Each row has a class, written after it.
-33; 7; -44; 42; -13; -48; -11; 33; 23; 9; -4; 46; 73; -24; 5; 22; 4; 7; 48; 19; 42; 7; -6; -21; 27; -28; 24; -29; 6; 14; -13; 16
J_704
-1; -9; 5; 7; -1; -18; -19; -3; 4; -1; 17; 3; -4; -6; -8; 20; 12; 21; -3; -3; -3; 13; 8; 6; -11; 11; 26; -2; -7; 15; 14; 2
J_747
-4; -12; -5; -1; 0; -15; -4; 17; -18; 11; -25; 5; 12; -14; -12; -12; -27; 3; 21; -7; 5; -11; -1; -13; 11; 3; 1; 15; -14; 18; -3; -21
J_381
12; -30; -3; -1; -37; -30; -12; 18; 6; -31; -21; -1; 14; -12; 16; 11; 7; -15; -18; 0; -29; -45; 26; 10; 19; 13; 10; -19; 37; -16; 22; 32
J_760
9; -8; -17; -2; 22; 4; -6; 18; -11; 15; -26; 11; 4; -7; 2; -19; -25; -17; 2; -9; -4; -3; -4; 1; 4; -18; -6; 14; -4; -10; -1; 4
J_150
-3; 1; -6; 17; -9; -3; -20; 6; 18; 6; 19; 4; 2; -12; 12; 28; 3; 17; 6; 5; 17; 21; 14; 3; 5; 19; 16; 12; -3; -3; 4; 8
J_747
-9; 4; -5; -27; 18; 17; 3; 9; 83; 35; -19; 109; -30; -26; 24; -47; -48; 9; 53; -14; 33; -13; -28; -31; 23; 1; 50; 2; -17; -19; -16; -22
J_472
2; -7; -7; 10; 15; -1; -1; 1; 0; -2; 9; 13; 24; 7; -4; 17; -4; 4; 6; 0; 6; -5; 1; 0; -7; 9; 10; -18; -2; 10; 1; 4
J_365
22; 15; -3; 20; -26; -9; 0; -6; 7; -14; 17; 29; 12; 1; 4; 24; -6; 2; -3; 13; 1; -11; 17; 8; 14; 8; 5; -4; 10; -21; 13; 19
J_383
0; -27; 28; 14; 15; -76; 26; 46; 38; -26; 39; 42; 14; 11; -22; 31; 48; 1; 15; 8; -18; -47; 37; -20; -14; 48; 79; -20; -22; 5; 4; 34
J_548
-23; -12; -24; 3; -9; 14; -31; -1; -13; -24; 3; -7; 17; -15; 6; 11; -23; -12; -12; 12; 12; 13; 10; -11; 9; 25; -14; 3; 19; -12; -7; 5
J_66
10; 13; -32; 18; -1; 5; -16; -3; -22; 12; 12; 40; 32; -7; -6; 8; -37; 21; -4; -5; 0; 1; 2; -15; -17; 15; 4; -18; -13; 25; 8; 3
J_365
-21; -13; -10; 34; 15; -3; 15; -20; -2; 9; -7; 20; 19; -12; -8; 8; 8; 7; -7; 4; -7; 0; 0; 7; 12; -11; -10; -36; -18; 20; 17; -16
J_704
4; 39; -20; 8; 9; 28; -24; -19; 27; -31; -35; 38; -2; 10; 22; 35; -53; 20; -7; 38; 2; 12; 15; -19; 38; -11; -18; -7; -22; -36; -10; -37
J_533
-5; -12; 1; 6; -25; 15; -13; 35; 6; -16; -16; 24; 15; -9; 21; -9; -18; 3; 26; 8; 20; -23; -2; -20; 23; -4; -9; 16; 8; -11; -20; 11
J_533
-11; -3; -11; 1; -4; 4; -30; 21; 3; -9; -20; 24; 19; -11; 1; -5; -28; 34; 9; 22; -1; 11; -1; -24; 1; -11; 20; 0; -8; 5; -17; -7
J_533
14; 7; -21; 12; 23; -16; 17; 6; 29; 30; 8; 14; 1; -4; -6; -4; -2; -8; 4; -3; -2; 1; 2; 4; 21; -2; 7; -22; -16; 7; 11; 0
J_472
1; 10; -17; 10; 17; 13; -13; -17; 23; 10; 5; 13; 5; -10; 34; -8; -4; -10; -1; 0; -8; 2; -11; 6; 37; -12; -22; -25; 20; -23; 3; 16
J_472
7; -26; 16; -3; -26; 0; -15; -25; -48; -38; -24; -25; -7; 19; -19; 2; -41; 13; -38; -5; -43; -17; 13; 1; 16; 13; -27; -24; 24; 34; 29; -16
J_533
4; -9; 3; -3; -16; 11; -2; 4; -1; -11; -20; 24; -2; -11; 6; -1; -20; 18; -6; 35; -12; -9; 10; -15; 4; 2; 20; -7; -7; 3; -9; -10
J_533
-14; -6; -2; 13; 0; -7; -11; 0; 18; -14; 6; -3; 20; -1; -11; 4; -12; -17; 0; -10; 11; -4; 3; 7; 2; 11; -15; -4; 3; -13; 5; 5
J_286
13; -11; 4; -6; -17; -3; 3; 9; -17; -9; -8; 18; 13; 15; 19; -16; -1; 20; 8; -10; -3; -17; 4; -5; 0; -9; 14; 2; -3; -12; -12; 3
J_283
-5; -8; -9; 1; -1; 18; -23; 10; -1; 0; 8; -7; 7; -16; 10; -23; -12; 11; -12; -6; -27; -8; 9; 14; -10; 9; -23; 0; 13; 0; -1; 26
J_548
3; -4; -14; 2; 26; -7; 26; 14; 44; 20; 9; 47; -12; 6; 1; -1; -6; 5; 5; 23; 13; -6; -6; -17; 14; 15; 43; -5; -28; -23; -16; -9
J_472
-23; 57; 11; 56; 8; 114; -2; -81; 17; 8; 45; 53; -1; -16; 43; -28; -76; 37; -35; -46; 13; 3; 17; 46; -22; 2; -100; -57; -60; 24; 2; -38
J_548
-25; -33; -6; -3; 20; -17; -12; 7; -25; 2; 1; 2; 38; 31; -61; -11; -51; 47; 17; -5; 1; 19; -33; -22; -18; -3; 11; 15; -6; 22; -6; -30
J_365
-18; -6; 0; -3; 20; 13; -26; -7; 13; -10; -11; -51; -12; 0; 13; 13; 44; -40; 21; 1; 27; -6; -26; 22; 26; -20; -49; 3; 30; -14; -20; 5
J_704
-6; -36; -9; 10; -10; -9; -7; 3; -27; -16; 20; -12; 26; 7; -7; 34; 12; -2; -10; 26; -4; 7; 5; 0; -3; 46; 11; -8; 37; 3; 6; 27
J_365
3; 17; 8; 12; 35; -8; 7; -18; 3; 16; 4; -12; -17; 23; -34; 2; -7; 25; -4; -20; 8; -2; -17; -8; -4; -4; -1; -15; -39; 33; 7; -37
J_704
20; -8; 2; -1; 11; -12; 6; 17; -2; 7; -8; -16; 2; -9; 3; -15; 7; 13; 4; -4; -8; -8; 14; 9; 1; -1; 17; 4; 6; 5; 1; 14
J_760
14; 4; -5; 18; 10; -47; 21; 25; 2; 15; -15; 12; 42; 11; -13; 3; -29; -4; 24; 8; 4; -4; 0; -1; 12; -33; 18; -2; -14; -11; -8; -7
J_150
-2; -14; -6; -15; 15; 10; -21; -1; -3; -12; -22; 23; -1; -2; 16; -18; -7; -16; -15; -5; -13; -4; -10; 4; -4; -19; 5; -13; 16; -10; 1; 15
J_150
-3; -11; 20; 11; 6; 4; -21; -11; -1; 10; 21; 2; -14; -13; 8; 6; 15; 27; -4; -9; -6; 9; -1; 15; -19; 16; 14; -1; -9; 8; 12; 1
J_747
-36; -34; -25; -7; -31; -21; -37; 11; 62; -22; -7; -4; 35; -17; -16; 44; 29; 8; -3; 34; 3; 70; 16; 38; -18; 45; 23; -23; 0; 8; 5; -14
J_381
-23; -25; -21; 5; 3; -11; -15; 20; -1; -3; -18; 20; 18; -8; 1; -4; 13; 4; 0; -6; 8; -9; -13; -11; 2; -3; 15; -11; 7; 12; -9; 10
J_704
3; -69; -25; -52; -38; 36; -48; 63; -14; -47; -48; 45; -7; -13; 40; -42; 12; 13; -33; 15; -36; -12; -6; -34; -2; 33; 38; 33; 63; -23; -11; 67
J_533
38; 17; -6; -10; 15; 18; 1; -1; -24; 4; -4; -22; -53; 5; 1; -15; -13; -2; -39; 7; -34; -37; 13; 17; -18; 21; -14; -16; -3; 14; 20; 16
J_548
-9; 24; -5; 12; -2; 83; -30; -79; -32; 11; -13; -52; -16; -27; 29; -26; -64; 19; -47; 15; -23; 29; -10; 20; 32; -15; -78; -35; 34; -3; 38; -22
J_66
8; 25; -35; 36; 0; -6; -12; 5; 50; -6; -4; 36; 9; -2; -9; 53; -4; 15; -14; 46; 1; 25; 20; 15; 19; 14; 17; -19; -19; -43; 40; 1
J_383
10; -2; 30; 29; 30; -49; 43; -19; -17; -9; 27; -18; 22; 22; -28; 12; 32; -14; 19; 30; -8; 5; -14; 34; -9; -6; -15; -24; 6; -9; 10; 3
J_286
9; -14; 18; -26; 6; 16; -7; -2; -10; -20; -42; 24; -29; -1; 21; -11; -17; 13; -2; 26; -19; -13; 1; -8; 3; 4; 21; 0; 10; -9; -16; -13
J_533
3; 2; 4; 16; 2; -2; -9; -22; -15; -15; 15; 1; 14; -3; 0; -7; 1; -8; -22; -8; -16; -9; -3; 9; -8; 6; -20; -25; 15; -2; 19; 21
J_286
-9; -30; -36; 29; -46; -26; 3; 17; -17; -28; 40; 58; 57; -8; -25; 20; -7; -29; -11; 0; 2; -2; 19; -19; -5; 26; -4; -1; -1; 19; 9; 37
J_150
7; -9; 2; 9; 13; -6; 17; -7; -21; -3; 19; -41; 2; 6; -29; -11; 3; -4; -11; 11; -32; -10; 10; 29; -8; -9; -35; -10; 0; 22; 8; 11
J_548
4; -34; -1; -34; 48; 29; 11; 2; -38; 16; -79; -1; -35; 7; 22; -48; -24; 31; -8; 10; -28; 0; 1; 2; 8; -32; 34; 11; 1; -27; -8; -30
J_283
26; 9; 17; -3; 21; 1; 37; 30; -9; 33; -55; -15; -4; -6; 26; -33; -26; -28; 53; -29; 34; -42; -1; 38; 17; -38; -27; 10; -26; 5; -31; -34
J_381
5; 1; -16; 13; -19; 14; -3; -7; -1; -18; 5; 26; 9; 0; 22; 11; 6; -1; 7; 3; 7; -2; 16; -10; 26; 2; -13; -4; -1; -15; 13; 11
J_283
-13; -10; 12; 42; -3; -43; 13; -27; 8; -9; 43; -16; 23; -9; -33; 58; 3; 20; 5; 23; -4; 30; 44; 3; 15; 52; 15; -13; -6; 16; 22; -12
J_760
7; -8; 27; -19; 26; 24; -20; -20; -25; -1; -20; 23; -47; -7; 18; -21; -9; 15; -13; -1; -15; -17; -6; 16; -16; 12; 29; -2; 22; -17; 5; 1
J_383
-2; 13; -25; 37; 31; -1; -14; 15; -12; 51; 2; -13; 17; -32; 21; -10; -27; -14; 18; -18; 3; -20; 1; -13; 44; -15; -28; 3; -3; -14; -4; 10
J_472
11; -11; 0; 11; -20; -4; -6; -2; -16; -30; -1; -1; -6; 13; 0; 22; 0; -14; -20; 9; 0; -21; 10; 23; 13; 15; -5; -9; 32; -18; 20; 23
J_383
17; -14; -9; -7; -17; 5; 11; 2; -26; -1; -10; 27; -7; 2; -2; -24; -14; 7; 13; -15; -2; -16; 5; -12; 4; -2; 4; 8; -8; 9; 11; -2
J_283
-6; -5; 4; 30; -10; -22; -15; 37; 10; 22; 29; 3; 6; -6; -11; 23; -13; 28; 18; -11; 30; -9; 6; -19; -5; 26; 28; 32; -34; 0; -4; -3
J_747
4; -2; -17; -4; -29; 19; 20; 5; -2; 12; 5; -9; 9; 3; -8; -33; -49; 39; -16; 43; -13; 6; -5; 10; -3; -8; -5; 0; 14; 3; -11; 7
J_548
-9; -29; -5; -6; 21; -21; 17; 10; 1; 8; -22; 6; -10; 0; -23; 1; 19; -5; 4; 5; 2; -12; -5; -2; -4; 0; 28; -5; -14; 18; -8; -16
J_704
-7; -14; -11; 6; -24; -1; -6; 4; 13; -27; 0; 1; 20; 9; -8; 4; -20; -17; -20; 2; 1; -13; 0; 2; 9; 14; -20; 0; 16; -25; 9; 14
J_286
3; 11; -13; 7; 4; 17; -19; -8; 0; -6; -4; 21; 10; -5; 23; 1; -21; -19; -5; 0; 7; 2; -4; 9; 4; -12; -22; -7; 5; -19; -8; 8
J_150
8; -8; -4; 0; 20; -12; -8; 10; -4; 5; -19; 15; 0; 4; 5; -4; 14; 26; 20; 2; -10; 15; 2; 7; -7; 0; 20; -6; -14; -15; 10; -9
J_283
-6; -41; -36; -20; -12; 7; 10; 33; -12; -6; -62; 29; 22; -10; 34; -40; 9; -11; -2; 16; -3; -18; -21; 12; 15; -42; 9; -7; 43; -11; -26; 27
J_704
7; 2; 6; 2; -3; 0; 15; 3; 21; -7; 13; -16; -1; 17; -13; 2; -7; -6; -17; 14; 13; -8; -3; 0; -3; 14; 7; 4; -5; -22; -4; 4
J_286
1; 2; -7; -1; 7; -6; 0; 14; 14; 3; 7; 17; 6; -9; -13; -16; -24; 3; 13; -8; -13; -19; 18; 0; -7; 2; -3; 5; -15; 12; -8; 6
J_548
15; -5; -34; 15; -30; 49; 24; -54; 4; 31; 3; -19; -2; -26; -9; -31; -29; -24; -35; 27; -47; -5; -20; 23; 56; -43; -89; -27; 18; -8; 52; 0
J_472
16; -10; -21; 9; -26; -32; 9; 16; 4; -8; 2; 45; 25; -11; -19; 13; 0; -4; 13; 16; -1; 4; 20; 21; -8; 7; 29; -3; 7; 0; 9; 19
J_383
-6; -12; 72; 7; 30; 1; 46; -23; 0; -8; -16; 95; -26; -21; 33; -12; -6; 0; 56; 15; 5; -51; 5; -14; 11; -2; 37; -19; -23; -5; -22; -33
J_533
-19; -6; 7; 4; 8; 5; -14; -19; 0; -7; -2; 7; 15; -28; 15; -6; -15; -6; 4; -5; -2; 1; 13; 2; 3; 4; 4; -23; 4; 0; 0; -9
J_66
7; -29; -14; -2; -29; -14; -19; 10; -27; -19; -14; -32; 11; -7; -23; 9; 7; 4; -16; 31; -31; 16; 12; 10; 0; 11; -4; -14; 27; 33; 21; 15
J_533
6; -31; -3; 35; -42; -67; 26; 30; 17; 6; 23; 0; 58; 14; -43; 56; -18; 5; 24; 14; 14; -4; 23; 17; -9; 57; 28; -16; -10; 14; 11; -11
J_365
-59; -14; -42; -12; 37; 13; -67; 4; 31; -17; -22; -11; 8; -8; -17; 24; -39; 31; -35; 24; 5; 56; 15; -54; 14; 29; 51; 24; 9; -33; -9; -7
J_286
-6; -22; -2; 2; 2; -9; -19; 4; -27; -9; -4; 6; 7; 3; -4; -7; 8; 15; 9; -19; -7; -1; 6; -4; -7; 6; 8; -4; -4; 6; 10; 0
J_283
-18; -1; 9; 7; -26; 44; -32; 6; 13; 2; -30; -24; 14; -18; 58; -20; -61; 14; 3; -13; 22; -36; 2; 1; 42; -19; -34; 20; 30; -54; -35; -4
J_760
4; -7; -4; 40; -22; 11; -14; 11; -10; 3; 11; 18; 36; -11; 29; -7; 18; 8; 18; -20; -4; -12; -3; 20; 5; -5; -46; -14; -8; -22; 22; 19
J_283
-21; 5; 56; 6; 73; -51; 5; -26; -17; 6; 7; 27; -12; -16; -19; -20; 0; 13; 32; -31; -26; -54; 16; -7; -26; -24; 50; -59; -27; 58; 4; -16
J_548
-20; -22; -30; 5; -8; 5; -25; 11; -4; 0; -24; 11; 2; -5; -2; -1; -7; 14; -25; 2; -1; -3; -14; -6; -1; 14; 4; -16; 8; 10; 8; -1
J_704
